Each new row is followed by what is left after taking away its nearest point in the smallest flat space through zero that holds the last named rows
nuriz (2 x 37)
[[ -6  11  21   2  10 -10   7  -7   9   4   6   9   6 -11 -17  -5   1  10
    6  -5 -19   9  15   5  -1   6 -12  -3  17  -9  -6 -17 -20  -5   0  -6
   -8]
 [  9  -9 -25  -4 -12  17   6  -3 -12   3 -10 -12   2  17  19  16   6 -12
  -14   6  34  -4 -11 -15  -2 -12  11  -3 -25   1   4   9  11   9   4  -3
    0]]
New rows
[ 11 -10   3 -15  18  26  32   3   5  -3 -20  -6  18   7  -2  37   2   4
 -15   8  30  14  -9 -21 -12 -17  16 -15  -2  -7   2 -21 -13  14   0 -16
 -20] | [  5 -13  12 -11  22  13  10  20  11 -15 -13   0   4  -4  -7  17 -10   8
   0   6   2   6 -15  -3  -7  -6  17  -5  13   6   5  -8   1   7  -7  -1
  -7]
[ -1   6  22  -8  -4 -27 -11   5   8 -13   6   6 -12 -22   2 -16  -4   7
   7   4 -32   1  -4  27 -10   9 -11  18  14  -3 -14  19   6  -6  14  12
   7] | [  6   4   8 -12 -11 -13   4  -6   0  -5  -2  -2  -3  -9  12   1   5   0
  -6   7  -4   4  -4  11 -14  -2  -8  11  -4 -10 -14  15   2   2  20   2
  -1]
Deri (4 x 37)
[[ -5   2  27  13   5  -9  -8  -5  14  21 -10   0   0 -40  16  31  14   0
   -4   2 -16  29  -4  -2  -8  13   0   9  19  -9 -13 -17  14  24  -3  13
   25]
 [-20  42  12  19  24 -21  12 -13   2  20 -22  -7 -16 -13   6  10  -3   8
    6  -9 -18  28  -4 -16 -16   5  -3  23  -4 -11   9 -33   7  15 -12  -3
   -7]
 [ -5  -1  21   8  -4   1  -8   0  16  17 -10  -2   2 -29   7  24  18   5
    5  13 -13  11   0 -10  -9  17  -3   2  20  -5 -17  -6  12  13  -3  16
   25]
 [ -6  -8  29  11 -14   2   0   6  20  18 -16 -10  -6 -36   9  21  28  13
   10  16 -12  14   9 -18  -8  15  -6   1  22   3 -24 -10  17  17 -11  25
   37]]
New rows
[  3   6  14 -24  -8  16  -3  13   9  25  16   1  -7  -8  -7   8   1   3
   1  17   6  -6  -1   2  -9  19   8  -1  30  -6 -40  19   8   8  34   9
  27] | [  1  18   6 -21   2   4  13  10  -4  18  14  -3 -20   5  -6  -9 -12   4
  -3  -1  11   3   1   5  -5   2   9   7  11  -2 -24   6   3   9  28  -3
   9]
[ -9  33 -22   1  39 -23   0  -4  -8  15 -16  -9  -7  26  -6  11  -6  -7
   5 -19 -12  19 -23   8  15   5   3  13 -14 -20  22 -21 -11 -13  -7   0
 -16] | [  2  -4 -14  -6  12  -8  -4  11   0   9 -10 -12  -3  16  -5  11  12  -3
   7  -6  -4   8 -12   9  24   5   1  -3  -2  -7   3  -5  -6 -14  -8  17
  10]
[ -8  25 -15  13  17  -3  -2 -21 -11  11   3  -6   4  18  -6   3 -12  -8
  -1 -10   6   2  -5   5 -13  14  -3   6  -5  -2  10  -1   3 -16  -4 -10
 -33] | [  0  -2  -3  12  -2   3  -1 -11  -5   9   5 -11   2   3   0   4   3  -5
  -3  -6  11   5   5   6  -5  11  -4  -2   3   9  -4   3   9  -9  -8   4
 -10]
vogad (3 x 37)
[[ 12 -27  14 -28   0  15  14  21 -12 -31  37  -5  -8  21 -13   6   8  13
  -14  35 -11 -12   0 -28   2  20  13  -6   7 -17  26 -23   7 -24   9  16
  -33]
 [ -7 -17   5  -9  -4  13   4  -1  -4 -15  28   0  -9  18   1   2   7  14
  -14  18 -15  -4  -3 -19  -5   1  21  -6 -13 -13   2  -5   4 -15   1   0
  -17]
 [ 33 -12  13 -28   5   1  14  35  -9 -23   8 -12   0   1 -23   6   2  -5
    5  22  17 -11   6  -8  14  33 -20   2  39  -5  40 -30   6  -8  16  25
  -21]]
New rows
[ 11  -2  -1  16  12  -6  -4   5  -5  15 -40  -4  26  -8  10   0   1 -17
  12 -19  40  -1   2   8  15   6 -30  11  22   6  -7 -17 -10  18 -10 -33
  14] | [  1 -19   4   8  10   6   0   3 -11   2 -12   1  20  10  12   2   6  -2
  -4  -1  17  -5  -2 -13   8   3  -5   4   3  -5  -9 -18  -8   0 -13 -34
  -3]
[-16   0   3  -5  -2   3  -5 -13  35  -4  10  -8  -2  13  -7   7   5   0
  -9   7   7  -4   6 -11 -12  -3  37 -16 -16   2  -1   3   4  -8   9 -12
  -7] | [ -4   7   4  -8   6  -6  -2  -2  30   1  -6  -4  10   1 -13   7  -2 -10
  -2   3   9  -6   9  -5  -8   1  22 -13  -4  12   5   2  -1  -6   7  -4
  -3]
[  0 -11 -17   1   1   0   1 -22 -14  15  -7  -3  11  -6   3 -19 -20 -29
   7   3  -9  -3 -10  24  -1 -16  13   4   3  10 -28   7 -11  -1 -22  -2
 -16] | [  5 -18 -14  -6  -4   6   2 -18 -11   5   3 -13   1   1  -1 -17 -13 -26
   7  10   4  -4  -9  21   3  -5  12   4  13   2 -17  -4  -4  -1 -12   1
 -23]
Tipig (3 x 37)
[[  3  18 -12  19   6 -14  -3 -27   6   9  -4   3   1 -36 -16   0  -8  19
   23  -9  36   2  24   1   0 -19 -13   6  -7  10   0 -12   7  -3  12  15
  -12]
 [ -1  27  -6  29   2 -12   1 -25   8  -2  -4   2   0 -40 -13  -7 -12  15
   28 -17  23   2  28  -2   9 -26 -17   7  -3  19  -5  -8  12   4   7  19
   -5]
 [  6   7   1  20  14  -6   4 -18   3   1   0   3   3  -7  -7   2 -10  17
   19  -7  19  -4   4   3 -10   3  -7   6 -14   8   3  -3  -1  -8   6  16
   -2]]
New rows
[ -6  -2   3 -20 -12 -13 -12  13 -16   2 -18 -19   7 -14  -8   9  10   0
 -16  10 -13  10 -10   1  -4  -5  31 -13   2 -16 -12  -8  -2   4   2  -6
  -8] | [ -3   6  11   1  -2 -14  -5   4 -13  -6 -17 -17   9 -14  -9   7   0   9
   0   1 -12   6 -10   2  -8  -2  25  -8  -7  -5 -12  -5  -2   1   2   8
  -3]
[  8  10 -19   5  -4 -19 -15 -27  -9  13  -7  -1   9  -2 -34  18  -6  14
  21  -5   9   4  20   5 -10 -19 -13  11 -26   1   9   0 -13  -9  30  -2
  -4] | [  3   5  -8  -2 -13  -9 -11  -7 -12   0  -5  -4   7  17 -22  13  -2  -2
   8  -4 -23   4   9   2  -2 -14  -7   7 -17   0   5  10 -13  -1  19 -11
   8]
zefe (4 x 37)
[[-13 -34  11   1   2  21  -6  13 -32   3 -18   6 -16  -4 -25  18 -37  -3
   -2 -19  16   8  -5  -8   0   5 -21 -12  40  28 -15  16 -24 -19  23  13
    1]
 [ -9 -10  13  -8   9  11 -13   0  -5  -2  -5   2 -11  -2 -17  -8 -13   0
   -6 -16  -4   8  -8  -7   3   9  -7  -3  15  31  -7   0 -10  -1  16  11
    0]
 [ -8   2   5 -13  25  14  -6 -13   2 -10   5  -1  -7   3 -27 -26 -12  -1
   -4 -10 -18  14 -14 -14  10  24   6  -9  -6  46  -5 -12  -5   6  15  21
   -4]
 [-10 -10  10  -8   2   1  -6 -13   1   2  -5   0 -12   0 -19 -18  -2  10
   -6 -18  -2   1  -9   0  13   3  -4  -2   7  25  -5  -9  -6   1  12   5
    1]]
New rows
[ 37   6   2  24  21  -3  14  17   5 -11  10  -8   4  33 -21 -14  -3  -5
  18  16 -13   6  -1 -17  14  14  39   4   6  15 -18  17  -5 -14   8   9
 -13] | [ 34  -1  14  24   4 -13   4  18  10  -2   2  -7  -2  29 -13 -13   9   4
  12   4  -5  -3   2  -6  15  -3  30  14  19   4 -18  19  -6 -14   9  -4
  -8]
[  4 -21  -6 -19 -35 -18  -6 -10  10  35   4  -6 -25  14  23  -5  10  13
 -13  -9  -3  -2   8  -4   5   4  11  14   5 -15  20 -27 -17 -13  -7 -10
  14] | [  7 -17 -12 -18 -18  -3  -4  -1   1  26   9  -5 -20  15  19   3  -7  -1
  -9   1 -10   9   7 -17  -3  20  15   6   2  -4  18 -21 -20 -15  -4   3
  10]
[ -1 -18 -10  11   0  -7  -1  11 -23  -9   5 -13  -7  -5 -11  13 -40   4
 -11   4  30  13 -11   6   7  15 -13  -8  19   8 -21  -4  -3 -21   1  -7
   4] | [  4   2  -6   5   1 -17 -11   7   0 -11  14 -15  -2  -5   3  -2 -18   5
 -15   7  16  11 -10   9   4  13  -5   3   3   2 -14 -13   9  -7  -6 -13
   4]
zagag (5 x 37)
[[ 14  24 -24 -20 -26  32   6 -23  -7  11 -31  -2  -3 -27  11  -8   0   0
    8  -7  29  12   3  18  13   7  -3  -9   3 -10  -7  -7 -17  12  15  13
  -11]
 [  0  16 -34   3 -39 -15 -14 -13 -25 -16 -38 -21 -32 -25  -2  -1  29   0
  -12  12  22  -2  -3  -9  12  25   6 -13  22  -5  -5 -15 -15   5  25  -2
   27]
 [ 17  16 -23  24 -21  25 -16  10 -18  14 -23 -25 -16 -26   0   9  12  19
  -17 -16  25  22   2  21   5   6 -11  -1   1  15  -4  -1  11  -3  37   6
   24]
 [  7  20 -28  15 -30  19 -14   2 -10   2 -42  -8 -26 -41   4  -4  14   8
  -20  24  29   8   5   2   5  19   4  -7  11  13  -7 -10  11   1  42   5
   15]
 [ -3  18 -25  29 -37   0 -16   4  -9   9 -30 -32  -7 -30  10   6   4  13
  -17  -5  24   8  12  20  21  13  -1  -6  17  12  -2  -5  10 -11  46  11
   10]]
New rows
[-16  20  -5  -6   3 -13  -8 -12  -2  -5  -5 -16  29  -3  10   4   0  -9
  19 -23   1 -13  12   3  16  11  -1  -8  16 -14 -11  -1 -11  -6  -6   5
  -7] | [ -6  16   0   0  18   5 -12   2  -2  -4  -4  -2  16  -7   2   3   6  -5
   9  -7   0  -7   7  -6  -2  10  -2  -3   5  -2 -13   1   5  -3  -4  -1
   5]
[-11  -3   1 -15 -17   1   8 -24  21   3  12   3   7  -3 -11  -4 -18  -3
  21  18 -15  -5  10 -10   5  -2   7 -13   1 -18   3 -16  -6  15   1   5
 -22] | [ -2  -5  -2   2 -14   6  -3 -10   9   6  15  -8  -4  -3 -19   5  -7   8
  10   7 -14   5   6  -7  -2  -3  -1  -9  -4  -8   3 -13   3  12   9   1
   1]
nor (3 x 37)
[[-18 -16 -21  -1  -1  16  13  13  -9   7   8  -6 -15 -18   9  -3   0  10
   14 -15   4  -5  11 -13  -3   2  -6  14  -7  13 -22 -26  12   0   1  -3
   -9]
 [-24 -16 -19   0   4  18   9  16  -9   2  10 -10 -13 -17   6 -12   0  11
    9 -19   5   0  25 -20 -12   2  -8  13 -12  20 -26 -31   4  -3   2  -6
  -13]
 [-26 -18 -13   4   4  19  24   4 -21   4   0  -5 -14  -9   5  -9  14   4
   14 -29   9 -10   8 -13   2  17 -13  20   4  14 -28 -22  10   7  -4  -1
  -11]]
New rows
[  3  -8  -9   2  -8 -15   0   5 -11   8   3   9  16  14   3   1  -2  -6
 -15   5 -22   1  34  17  -6   6 -11   0 -20   9 -12   0 -19 -33   2   2
  11] | [  4 -11 -12   2 -12 -14   9   2 -15  13   0  12  12  13   6   8   2  -7
  -8   3 -21  -6  21  22   4  10 -12   5 -13   4 -13   2 -10 -28   0   5
  13]
[-16 -12   9  17  12  10   4 -12 -10 -11  -5 -10  -3   7 -12 -27  19  -5
 -10 -28   7   7  35 -21   2  18  -9   1  -1  14  -9   9 -10  10   3   5
 -19] | [ 5 -9 -3  9 -3  2 -2 -7  4  1  0 -4 -7 -5 -2 -3  3  0 -1 -4 -1  4 13 -8
 13  0  3 -5 -5  0  6 14  6  7  7  8 -9]
[-20 -33  28 -27  14  25  25  15  10   2  13  -9   5  -4 -20 -19   0 -22
   0 -17   6  -6  23 -21  -2 -10   4   3  -7   4   7 -12 -11   0 -18 -38
  -4] | [ -5 -29  28 -30   6  18  24  11  16   8  11  -2   6  -4 -17  -4  -4 -24
   4  -4   2 -10   2  -8   9 -15  10  -1  -2  -9  20   0  -2   2 -18 -34
   4]
mim (3 x 37)
[[ 11   3 -18   1   2 -19  -2  15   6  -6   4   4   0  13   6 -13  11  21
   -7  -2 -32  -4  15  -4  12  -1  -8 -19   0  -1 -12   1  -8   9   6  12
    8]
 [ -8  -9 -26 -10  -2 -18   2   9  18   8   8  -3  -3  11  13   1   8  20
   -3  -4 -32 -13   0  -4  16  10 -14 -13  -1   5 -24   8  -6   9  15  15
   17]
 [  9  -1  -3   2  -3   9  -4  -5 -13   4  -8 -14  -2  -6  -4   2 -17  -1
    7  -9  19  12  -8   6   1 -13   5   6   6  -1  25  -4  11  -1   6  -9
   -6]]
New rows
[ -7   0  19  -8   7  -7  14   5  -3   6   6  12  19 -12 -12  24  -8 -15
  -5   9   3 -21   9 -17 -12  16   3  10   9 -10  -6   3 -12  13   7 -15
 -17] | [  4   0   4  -7   6 -12  10  10  -7   7   3   3  17  -8 -10  19 -14  -2
  -4   1  -3 -16  11 -15  -3   7   1   3  13 -11   3   2  -9  18  16 -14
 -15]
[ 13   2   4  -5   4   0   4  11  11  -7   3  21   5  -1  -2 -10  30   2
   0  14  -8   5  13 -10 -13  -5  -5  -7  -9  -8  -9   4 -13   6 -31  14
   1] | [  9  -8  -8 -11  -2   7   3   4   8   6  -1   3   1  -6   0   0  13   4
   9   3   5   9  -4  -5  -7 -10  -6   0  -4  -5   5   6  -2   6 -17   9
   3]
[ 27  -2 -24  -1 -12   0  -2   6  -7  -2  -9 -23 -16   0  -4  -6 -10  18
  15  -7  13  14   3   6   1 -20  -3 -17   0  -4  28   1   1   7  10  -7
 -18] | [  5  -3  -7  -5  -9   1   5   2   8  -3   0  -6 -13  -1  -2   1   6   4
  10   7   9  -1   3   0  -9   0  -5 -11  -9  -2   1   6  -9   2  -2  -3
 -15]
mozes (2 x 37)
[[-14  34  37   9  20  15  28 -21  -7 -35   0  29  -5   4 -26  16  -7   7
  -16  -1   0 -33  27  20  -2  13  18   1  14   5 -10 -16  25   6  -9   6
   13]
 [-24   4   9  -2  16  13  -1   4  15 -19   8  -4   0  -4   7  -1  17  -1
  -10   8 -18  -3   4  13  -1  -2  -4  15   0   3   5 -17   3   7  -5   4
   30]]
New rows
[ -7 -20   3   2 -10  -5 -27  -4  10   8 -20  -8   8  16  10 -10   7   9
  12  15 -17   6   5  -4   0  13  -4   5 -16 -15  -5 -16 -19   0  -2   5
  11] | [ -3 -11  11   5  -9  -5 -18 -12   3   4 -23   2   6  19   0  -5  -1  12
  11  12 -11  -3  12  -2   0  18   3   0 -12 -15 -10 -15 -12  -1  -3   5
   5]
[ 28 -20  -3  -9 -15 -18   7  -7 -17  18   6   2  11   7   8  -5  -7  14
   5   0   4  19  -2 -34  24   0 -13 -11  32  -2 -16   7   2 -24  16  -6
 -47] | [  3 -11  11 -10   3  -3  10  -6  -4  -5  14   2  10   4  11  -4   8  14
  -7   8 -13  12   6 -19  23   0 -14   4  34   2 -13 -12   8 -16  10  -1
 -16]
[-22  14  12  -2  19  17   0  15  17  -9   0  -2   9   1  -6  -2  27   6
  15  -2 -25   3  18  16 -16   5   8   5  -7 -16   9  -1   1  -5  18 -20
  31] | [ -3  11   5  -1   6   7   1  12   5   6  -6   1   9   4 -11  -1  14   7
  23  -8 -11   6  15   6 -15   6  11  -7  -7 -18   5  12  -2 -11  22 -23
   7]
Lefom (5 x 37)
[[-13  -6  11  15  -4  15 -17 -11  12   8  -9 -17 -15 -15  -3  20   6  17
   -1  18 -39  15   5  -2   3  -3  -9  11   1  -7 -23   0  -7 -29  -9 -16
   -3]
 [ -7  24  -2  37  -2  -3   7 -30 -12  13  22   5  18  -5 -14  31 -14   5
  -23   5 -15  -3  19   0   6   1  -1 -10  18 -13 -18  -3 -34 -11   2  -1
    1]
 [ -6   9   1  34   9  -3   4 -17  13   4   3 -16   8  -8  -2  19  14  10
   -1   2 -20  -6  11   0   6  -4   0  -2  -1   6 -16  -6 -24   0   1 -12
   10]
 [  9  20  10  21  17   0   0 -15   7   5   8  -1   6  -3  -4  18   6   4
    6 -11   7  -3  16  -5  -7  -7 -11  -2   5 -16 -17  -9 -14  -7  -9 -16
    9]
 [ 13  36  -3  32  -9  21  -6 -18  14   8 -22 -28   9 -12  -5  17  -6  -3
    4 -18   4  31  48   5  -4 -10   8  -3 -12   2  -4  -5   2  -9 -29   4
   -4]]
New rows
[  3  -7  -2  30  -2   7 -11  -7 -24   3   3   4  25 -19  -9  -5  -4  -1
  -7  -4   8  -9  11   3  -6   6   5 -17  -4  27  -2   6   5  -2  -1   5
   7] | [  3 -17   6  18   3   9 -18   0 -21   1   1   7  14 -19  -6  -9   1   2
   0  -1   7  -9   1   0 -10   5  -3 -11  -4  20  -6   6  12  -9  -2  -3
   7]
